What each symbol does to the items:
$: Z960->Z990, Z801->Z353, Z895->Z422, Z174->Z983, Z795->Z804, Z719->Z988, Z714->Z380, Z380->Z436, Z521->Z175, Z990->Z521, Z314->Z338, Z168->Z719, Z654->Z895, Z699->Z17, Z805->Z565, Z542->Z971, Z882->Z980, Z432->Z829, Z148->Z400, Z185->Z119, Z972->Z646, Z283->Z949, Z151->Z224, Z486->Z270, Z338->Z787, Z362->Z714, Z242->Z609, Z224->Z446, Z878->Z979, Z949->Z71, Z910->Z370, Z636->Z393, Z900->Z882, Z393->Z900, Z787->Z151, Z400->Z183, Z183->Z947, Z519->Z242, Z565->Z148, Z806->Z559, Z370->Z168, Z559->Z210, Z439->Z369, Z829->Z256, Z947->Z542, Z270->Z185, Z979->Z801, Z17->Z770, Z422->Z283, Z256->Z960, Z198->Z810, Z175->Z519, Z434->Z910, Z388->Z805, Z889->Z872, Z230->Z636, Z641->Z228, Z332->Z972, Z297->Z486, Z60->Z889, Z539->Z841, Z452->Z917, Z727->Z174, Z810->Z987, Z646->Z815, Z301->Z795, Z158->Z27, Z841->Z665, Z71->Z158, Z770->Z654, Z971->Z39, Z917->Z878, Z119->Z60, Z106->Z388, Z353->Z301, Z446->Z539, Z815->Z806, Z437->Z452, Z210->Z82, Z436->Z727, Z27->Z439, Z983->Z432, Z665->Z437, Z178->Z106, Z988->Z699, Z82->Z198, Z980->Z641, Z872->Z178, Z228->Z419, Z987->Z230, Z804->Z332, Z609->Z314, Z419->Z434, Z369->Z297, Z39->Z362
&: Z960->Z185, Z801->Z727, Z895->Z815, Z174->Z439, Z795->Z432, Z719->Z301, Z714->Z949, Z380->Z71, Z521->Z60, Z990->Z119, Z314->Z388, Z168->Z353, Z654->Z646, Z699->Z804, Z805->Z168, Z542->Z654, Z882->Z841, Z432->Z297, Z148->Z988, Z185->Z882, Z972->Z960, Z283->Z559, Z151->Z148, Z486->Z393, Z338->Z805, Z362->Z283, Z242->Z178, Z224->Z400, Z878->Z380, Z949->Z210, Z910->Z979, Z636->Z224, Z900->Z539, Z393->Z446, Z787->Z565, Z400->Z699, Z183->Z17, Z519->Z872, Z565->Z719, Z806->Z175, Z370->Z801, Z559->Z519, Z439->Z987, Z829->Z486, Z947->Z770, Z270->Z900, Z979->Z436, Z17->Z332, Z422->Z806, Z256->Z270, Z198->Z314, Z175->Z889, Z434->Z878, Z388->Z370, Z889->Z228, Z230->Z151, Z641->Z437, Z332->Z256, Z297->Z636, Z60->Z641, Z539->Z947, Z452->Z362, Z727->Z27, Z810->Z338, Z646->Z990, Z301->Z983, Z158->Z198, Z841->Z542, Z71->Z82, Z770->Z972, Z971->Z895, Z917->Z714, Z119->Z980, Z106->Z910, Z353->Z174, Z446->Z183, Z815->Z521, Z437->Z39, Z210->Z242, Z436->Z158, Z27->Z810, Z983->Z369, Z665->Z971, Z178->Z434, Z988->Z795, Z82->Z609, Z980->Z665, Z872->Z419, Z228->Z452, Z987->Z787, Z804->Z829, Z609->Z106, Z419->Z917, Z369->Z230, Z39->Z422
!: Z960->Z256, Z801->Z979, Z895->Z654, Z174->Z727, Z795->Z301, Z719->Z168, Z714->Z362, Z380->Z714, Z521->Z990, Z990->Z960, Z314->Z609, Z168->Z370, Z654->Z770, Z699->Z988, Z805->Z388, Z542->Z947, Z882->Z900, Z432->Z983, Z148->Z565, Z185->Z270, Z972->Z332, Z283->Z422, Z151->Z787, Z486->Z297, Z338->Z314, Z362->Z39, Z242->Z519, Z224->Z151, Z878->Z917, Z949->Z283, Z910->Z434, Z636->Z230, Z900->Z393, Z393->Z636, Z787->Z338, Z400->Z148, Z183->Z400, Z519->Z175, Z565->Z805, Z806->Z815, Z370->Z910, Z559->Z806, Z439->Z27, Z829->Z432, Z947->Z183, Z270->Z486, Z979->Z878, Z17->Z699, Z422->Z895, Z256->Z829, Z198->Z82, Z175->Z521, Z434->Z419, Z388->Z106, Z889->Z60, Z230->Z987, Z641->Z980, Z332->Z804, Z297->Z369, Z60->Z119, Z539->Z446, Z452->Z437, Z727->Z436, Z810->Z198, Z646->Z972, Z301->Z353, Z158->Z71, Z841->Z539, Z71->Z949, Z770->Z17, Z971->Z542, Z917->Z452, Z119->Z185, Z106->Z178, Z353->Z801, Z446->Z224, Z815->Z646, Z437->Z665, Z210->Z559, Z436->Z380, Z27->Z158, Z983->Z174, Z665->Z841, Z178->Z872, Z988->Z719, Z82->Z210, Z980->Z882, Z872->Z889, Z228->Z641, Z987->Z810, Z804->Z795, Z609->Z242, Z419->Z228, Z369->Z439, Z39->Z971

The rows follow the links: the fewer symbols apart two items are, the more alike their rows tend to be.

Named rows; a name shown again gets a slightly different row:
Z947: 25,12,79,4,-13,15,-28,-22,31,55,-49,22,-86,7,4,41,39,-58,7,19,87,87,12,18,36,-5,29,92,-38,-27,-35,53,-33,-25,-9,31,-18,-37,2,-17,63,-16,-91,103,2,37,-11,58,59,41,-11,2,16,67,36
Z559: -17,10,-81,-10,34,-21,35,77,-5,-28,-12,64,-64,4,-7,-73,64,10,124,-37,45,9,-108,23,1,11,-17,74,-78,6,-39,-36,-73,48,-54,57,52,1,39,-43,-23,-3,2,-38,-7,-17,-26,16,17,34,9,11,13,-35,8
Z158: -19,54,-17,9,-24,22,85,9,33,-60,32,12,74,26,-5,-63,-18,4,15,-21,11,29,59,-6,-47,46,-31,-84,-6,34,-10,-97,-26,56,-69,-11,28,28,15,23,-14,-39,137,-31,21,3,-29,9,-74,49,19,-4,11,21,49
Z228: -7,-29,-115,-11,47,-34,-29,69,-66,0,9,13,-34,-24,-10,-34,29,40,66,-37,-39,-78,-130,16,9,-26,-14,66,-39,-17,-8,17,-8,10,31,29,56,25,33,-44,-69,41,-50,-42,-24,-25,-13,-23,14,-34,8,9,-16,-92,-37
Z175: 4,-6,-106,-13,21,-45,-58,51,-66,17,30,-21,6,-29,-18,-18,19,35,4,-57,-76,-66,-97,16,20,-27,-19,33,-60,-27,-11,23,39,0,51,19,59,48,55,-37,-87,50,-63,4,-19,0,-44,-21,-24,-27,19,4,-35,-90,-34
Z419: -14,65,-68,-5,-7,-9,51,56,11,-41,9,38,1,11,-6,-91,36,6,61,-48,29,39,-50,14,-15,40,-34,17,-96,5,-44,-62,-46,59,-65,36,75,40,65,-28,-45,-12,47,10,4,23,-75,38,-46,63,26,-8,8,-6,47
Z983: 0,-14,58,12,-33,11,4,-61,7,-4,31,-55,84,9,3,57,-64,0,-103,47,-58,-36,101,-22,-17,3,5,-107,94,12,44,4,69,-19,41,-57,-48,0,-39,51,14,5,40,-15,18,-1,45,-36,-29,-44,-7,-18,-10,17,-9
Z119: 19,-40,-24,-9,34,-21,-70,30,-54,52,-36,6,-84,-34,-11,30,44,5,36,-13,-2,-19,-101,12,44,-51,19,105,-34,-28,-1,81,-3,-36,43,30,8,-16,7,-41,-7,46,-136,15,-24,-9,11,-1,68,-33,-20,13,-10,-45,-38
Z521: 14,53,-21,-10,-20,-18,-18,41,13,36,-7,14,-51,4,-15,-34,59,-18,43,-34,50,80,-44,34,22,6,-10,92,-112,-35,-54,7,-23,21,-34,47,48,22,69,-45,-16,-3,-55,99,-2,39,-91,69,2,66,12,-4,1,16,44
Z297: 1,-22,115,8,6,34,17,-54,47,12,-49,28,-46,12,15,49,-9,-41,9,50,90,60,65,-17,2,2,31,8,51,17,9,15,-43,-14,-25,-16,-72,-72,-72,30,102,-43,-5,-5,3,-4,68,14,74,5,-28,4,32,85,6
Z283: -21,-1,-93,-11,48,-20,22,80,-17,-23,-17,58,-64,-3,-13,-63,56,15,120,-43,32,-12,-121,18,7,-5,-17,77,-57,5,-28,-26,-63,27,-36,44,47,3,30,-42,-33,11,-12,-48,-22,-26,-6,7,31,8,5,9,9,-42,-12
Z795: -2,-62,92,-3,32,30,7,-47,21,6,-48,25,-35,7,13,52,-14,-27,10,57,54,-5,37,-15,5,-10,32,2,85,18,33,15,-30,-34,1,-16,-79,-75,-84,30,89,-18,-9,-48,-11,-24,99,-20,90,-30,-38,-2,28,49,-29
Z17: 27,-65,56,-7,16,-1,-65,-40,-31,63,-23,-22,-47,-18,6,85,-19,-16,-46,42,-21,-39,-3,-7,36,-45,30,37,52,-20,29,95,38,-58,80,-16,-52,-39,-49,1,34,34,-99,14,-16,-13,55,-26,78,-59,-27,8,-14,-3,-44
Z185: 41,46,40,3,-57,-3,-72,-29,1,70,9,-46,-1,-2,-8,36,12,-38,-77,0,-7,60,29,16,34,-13,7,37,-56,-45,-24,65,52,-29,39,5,10,17,51,-21,-4,7,-98,153,20,57,-83,36,-20,30,1,-8,-21,25,41
Z242: -13,24,-106,2,-11,-21,21,42,-33,-31,52,-34,79,-7,-6,-59,-12,47,-7,-48,-86,-55,-29,0,-17,9,-31,-65,-32,10,3,-48,32,34,9,2,67,65,50,-4,-92,25,57,-30,-1,-7,-59,-24,-91,-13,27,-2,-21,-76,-6
Z446: 29,-36,69,6,-17,-4,-76,-54,-21,66,0,-57,6,-21,5,97,-34,-13,-97,36,-42,-34,49,-5,26,-39,24,-5,55,-25,31,81,70,-67,86,-37,-49,-8,-27,11,20,27,-82,49,-2,8,24,-18,17,-52,-21,1,-19,3,-33
Z434: -15,-15,-112,-3,26,-22,19,50,-45,-46,44,-11,60,-13,-14,-52,-12,50,22,-48,-87,-91,-64,-1,-21,-6,-30,-41,0,20,15,-41,20,22,10,0,51,38,19,-6,-78,33,57,-90,-2,-34,-5,-44,-54,-39,20,-2,-16,-88,-41
Z230: 7,-56,49,2,5,16,-13,-54,-7,4,-1,-28,40,-6,15,66,-55,2,-77,48,-49,-64,73,-29,-4,-12,22,-69,118,18,54,33,48,-43,52,-49,-66,-23,-65,44,31,11,12,-57,5,-20,86,-52,13,-67,-26,-1,-4,-1,-43
Z714: -16,68,-78,1,-25,-11,31,50,7,-36,38,0,48,12,-9,-71,12,21,14,-52,-17,17,-19,18,-18,28,-43,-23,-88,-3,-35,-68,-3,51,-45,24,73,66,66,-21,-65,0,63,24,12,17,-85,26,-86,54,39,-4,-11,-26,43

Each walk starts at a row. The symbols on each line, taken left to right, move it on to the next item.
Each answer is a row, close to the row of the item it stands for.
---
19,-65,64,2,32,0,-58,-28,-14,57,-57,15,-83,-15,7,70,7,-24,-1,38,35,4,-25,-3,34,-39,45,76,30,-13,11,83,-11,-54,46,-3,-44,-62,-50,-12,57,13,-110,19,-13,-11,61,-4,97,-39,-35,11,6,25,-39
$ & & & 35,20,13,4,-38,-15,-94,-17,-32,72,22,-59,6,-19,-6,51,-4,-8,-83,-7,-51,8,1,15,40,-27,6,36,-39,-47,-10,83,70,-38,71,0,18,28,45,-15,-32,38,-112,119,10,38,-61,18,-16,-7,7,-3,-36,-15,1
! ! $ ! ! 12,9,120,11,-29,32,14,-63,71,20,-33,10,-15,29,10,44,-11,-53,-33,48,75,86,96,-7,6,17,34,-5,31,7,-7,13,-25,-9,-24,-8,-60,-49,-42,19,84,-37,-5,62,15,32,20,31,34,30,-18,-16,20,102,39
---
-15,49,-76,-8,9,-7,51,63,11,-38,1,54,-26,12,-12,-91,52,2,92,-41,41,43,-59,16,-11,29,-31,35,-81,-2,-50,-62,-57,57,-71,51,58,29,51,-30,-40,-13,35,-8,-2,10,-64,43,-20,56,29,5,2,-9,36
! ! & ! $ 16,69,-36,-3,-42,-22,-25,38,-3,31,17,-14,-6,-1,-10,-30,35,-1,-13,-45,8,54,-35,30,19,7,-21,45,-115,-38,-48,2,4,8,-9,42,60,49,87,-32,-54,11,-44,116,15,44,-110,51,-44,61,17,-4,-20,-6,48
$ $ $ ! & ! -10,-27,-101,-9,55,-38,-10,69,-55,-9,-14,32,-49,-17,-14,-49,41,35,90,-51,-24,-58,-141,15,7,-14,-9,69,-43,-13,-6,7,-28,6,2,34,51,8,24,-32,-55,35,-44,-56,-23,-29,-6,-12,29,-27,8,12,-2,-84,-49
---
26,-29,74,-12,21,15,-45,-21,10,49,-61,30,-101,-5,6,54,24,-40,25,31,76,48,-12,7,30,-31,33,89,2,-20,-7,65,-28,-36,5,11,-41,-66,-32,-21,75,-14,-91,46,-13,13,28,27,101,4,-35,6,16,48,-3
! & $ 18,-3,77,-4,-6,12,-36,-20,26,58,-62,24,-98,-1,6,41,38,-45,19,31,84,74,-3,5,25,-17,27,91,-19,-22,-21,52,-32,-24,1,26,-29,-51,-14,-23,75,-16,-90,71,1,25,11,42,84,21,-25,3,13,62,21
& & & ! 18,-66,61,-9,24,-5,-63,-30,-21,61,-42,0,-66,-14,14,75,0,-17,-22,36,-2,-22,-8,-3,35,-50,47,59,52,-18,22,95,10,-62,64,-1,-50,-53,-42,-2,55,29,-108,11,-15,-9,69,-14,93,-51,-34,8,4,3,-46
---
-26,-24,-113,-13,46,-27,30,49,-46,-52,31,-1,35,-16,-15,-46,-2,47,47,-44,-69,-103,-76,-9,-23,-4,-24,-36,13,24,19,-42,5,22,7,-5,34,29,9,-1,-67,25,57,-109,-11,-44,17,-48,-27,-41,17,11,-10,-94,-38
& ! $ & ! -10,55,-83,-8,-28,-14,29,39,-8,-37,56,-17,63,2,-11,-70,-2,30,-4,-53,-50,-3,-18,14,-15,31,-48,-53,-69,1,-21,-63,9,48,-19,19,79,79,61,-11,-83,-4,76,16,14,12,-94,11,-100,41,31,-2,-12,-41,30
! ! & & ! ! 22,-42,-30,-13,39,-33,-76,25,-64,57,-17,-14,-71,-29,-6,37,25,5,4,-11,-28,-39,-94,14,44,-39,20,101,-25,-41,4,91,17,-46,73,26,7,-4,17,-36,-22,39,-132,29,-21,-4,-3,-9,49,-42,-10,3,-16,-55,-51
---
35,0,84,6,-51,10,-61,-62,3,57,18,-66,40,-3,12,79,-39,-24,-121,39,-37,11,95,-4,24,-15,17,-36,31,-23,20,69,79,-48,65,-30,-40,-3,-8,25,19,10,-52,86,14,33,-5,5,-8,-22,-18,-7,-13,29,11
$ & & $ & $ 17,-3,-20,-13,27,-14,-33,44,-14,35,-46,48,-111,-7,-10,-10,70,-12,79,-21,61,40,-97,27,27,-8,9,129,-82,-30,-37,37,-48,2,-14,51,19,-20,27,-46,15,7,-95,42,-11,7,-21,37,65,24,-5,6,3,1,3
$ $ ! 13,53,-63,-2,-45,-26,-40,37,-31,25,43,-32,28,-14,-15,-23,23,15,-27,-51,-52,1,-41,24,19,-13,-24,22,-99,-35,-36,14,51,5,31,26,70,66,81,-31,-82,34,-45,86,5,32,-105,22,-61,21,23,-8,-28,-50,15
---
1,-63,60,9,25,17,-2,-54,-2,9,-8,-23,19,-8,16,73,-52,1,-43,49,-29,-55,51,-27,-1,-22,23,-51,116,20,64,28,33,-38,46,-44,-69,-45,-77,37,42,11,3,-59,-12,-31,97,-52,43,-70,-18,3,0,9,-54
$ $ & ! $ & $ 30,34,76,-3,-30,16,-37,-28,33,58,-24,9,-65,6,8,37,24,-52,-14,23,70,100,22,20,30,0,16,80,-59,-30,-34,52,-17,-20,-4,27,-10,-24,23,-22,51,-16,-82,126,14,40,-42,57,33,49,-13,-4,9,69,42
& & & $ & ! 31,33,31,-7,-55,-6,-77,-25,-18,75,18,-63,3,-13,-4,41,-3,-23,-86,-4,-26,32,20,17,40,-19,5,31,-55,-48,-20,73,66,-33,52,5,17,31,50,-19,-24,24,-100,143,1,43,-67,35,-20,7,4,-10,-27,2,30
---
11,61,-25,1,-35,-18,-27,32,-3,32,0,1,-29,-2,-6,-35,47,-18,7,-42,33,73,-43,28,15,9,-8,66,-123,-33,-58,1,-6,14,-19,46,57,36,84,-42,-34,-8,-56,102,7,47,-99,63,-27,67,11,2,-5,7,53
& & $ ! 20,65,-50,-5,-48,-27,-36,39,-25,26,36,-30,15,-8,-6,-31,25,0,-22,-55,-26,34,-34,31,20,11,-19,35,-103,-31,-45,13,32,12,18,30,70,62,86,-35,-66,20,-49,100,-3,37,-120,42,-60,47,13,-8,-26,-32,44
& $ $ ! ! $ -13,-22,-99,-16,62,-27,9,72,-36,-12,-13,50,-67,-13,-6,-59,47,29,109,-42,1,-35,-131,15,12,-13,-11,80,-45,-3,-18,-6,-50,23,-9,41,42,5,25,-46,-40,20,-21,-50,-20,-25,-3,-5,28,-12,8,13,0,-71,-29
---
25,-54,58,2,-1,-8,-76,-43,-27,63,-11,-44,-7,-25,10,97,-26,-9,-66,33,-41,-35,24,-9,36,-54,29,22,56,-17,27,92,58,-64,84,-21,-57,-26,-38,17,28,33,-110,32,-2,-5,38,-22,44,-53,-21,8,-12,-1,-45
! ! $ 19,29,117,17,-48,38,-1,-67,55,22,-20,-7,-5,20,10,52,-15,-52,-72,52,68,82,112,-5,2,17,23,-15,25,-2,-9,21,3,-26,-10,-12,-56,-33,-30,28,74,-36,-3,79,22,35,9,36,16,41,-9,-10,21,98,45
& ! $ & 27,21,106,9,-64,23,-32,-74,33,41,8,-51,33,12,15,62,-30,-35,-112,38,9,58,117,-2,7,11,13,-36,24,-20,-3,35,39,-36,21,-22,-40,-2,-16,29,48,-17,-25,99,20,40,-16,29,-17,20,-10,-6,-2,70,37
---
35,-5,-4,-4,-22,-25,-95,-11,-41,69,19,-54,-2,-28,2,51,-2,2,-80,-11,-59,-25,-25,9,38,-39,9,43,-34,-45,-4,83,79,-49,84,4,8,25,36,-20,-37,53,-122,88,-4,24,-50,3,-12,-25,-2,-6,-35,-40,-12
& ! $ & ! 36,48,70,6,-48,6,-47,-23,30,63,-20,-13,-45,14,1,33,24,-47,-37,13,49,96,32,20,31,-6,12,62,-62,-42,-33,56,7,-19,9,27,-5,-6,35,-17,30,-11,-80,143,19,50,-63,60,5,52,-12,-7,-4,58,52
! ! ! $ ! & $ 29,18,95,16,-65,9,-44,-72,27,51,10,-59,32,12,13,77,-31,-33,-128,34,-13,29,106,0,11,-4,18,-37,27,-21,12,49,69,-32,45,-29,-41,-3,-5,31,29,0,-45,101,11,43,-14,15,-16,2,-10,-16,-8,56,24
---
-11,-23,-109,-10,34,-37,-39,60,-70,6,18,-14,-9,-32,-15,-26,21,38,41,-45,-68,-74,-117,12,24,-29,-20,46,-50,-11,1,26,23,-7,40,24,56,38,42,-36,-75,60,-51,-25,-18,-22,-33,-17,-2,-34,8,4,-24,-106,-37
! ! & ! $ 23,-42,-28,-6,41,-21,-57,36,-39,37,-46,27,-100,-22,-5,10,49,-3,52,-20,22,-16,-106,22,43,-38,17,123,-39,-35,-15,66,-22,-25,24,35,9,-18,8,-50,0,35,-119,21,-21,-6,8,6,75,-17,-9,10,-6,-30,-32
! $ $ & & & 12,34,-82,-5,-17,-37,-52,44,-40,29,36,-38,24,-20,-11,-25,17,23,-30,-56,-74,-18,-56,22,21,-18,-19,24,-84,-27,-23,19,51,0,45,17,67,61,69,-36,-90,43,-62,55,-3,21,-87,10,-57,-1,20,1,-34,-69,1
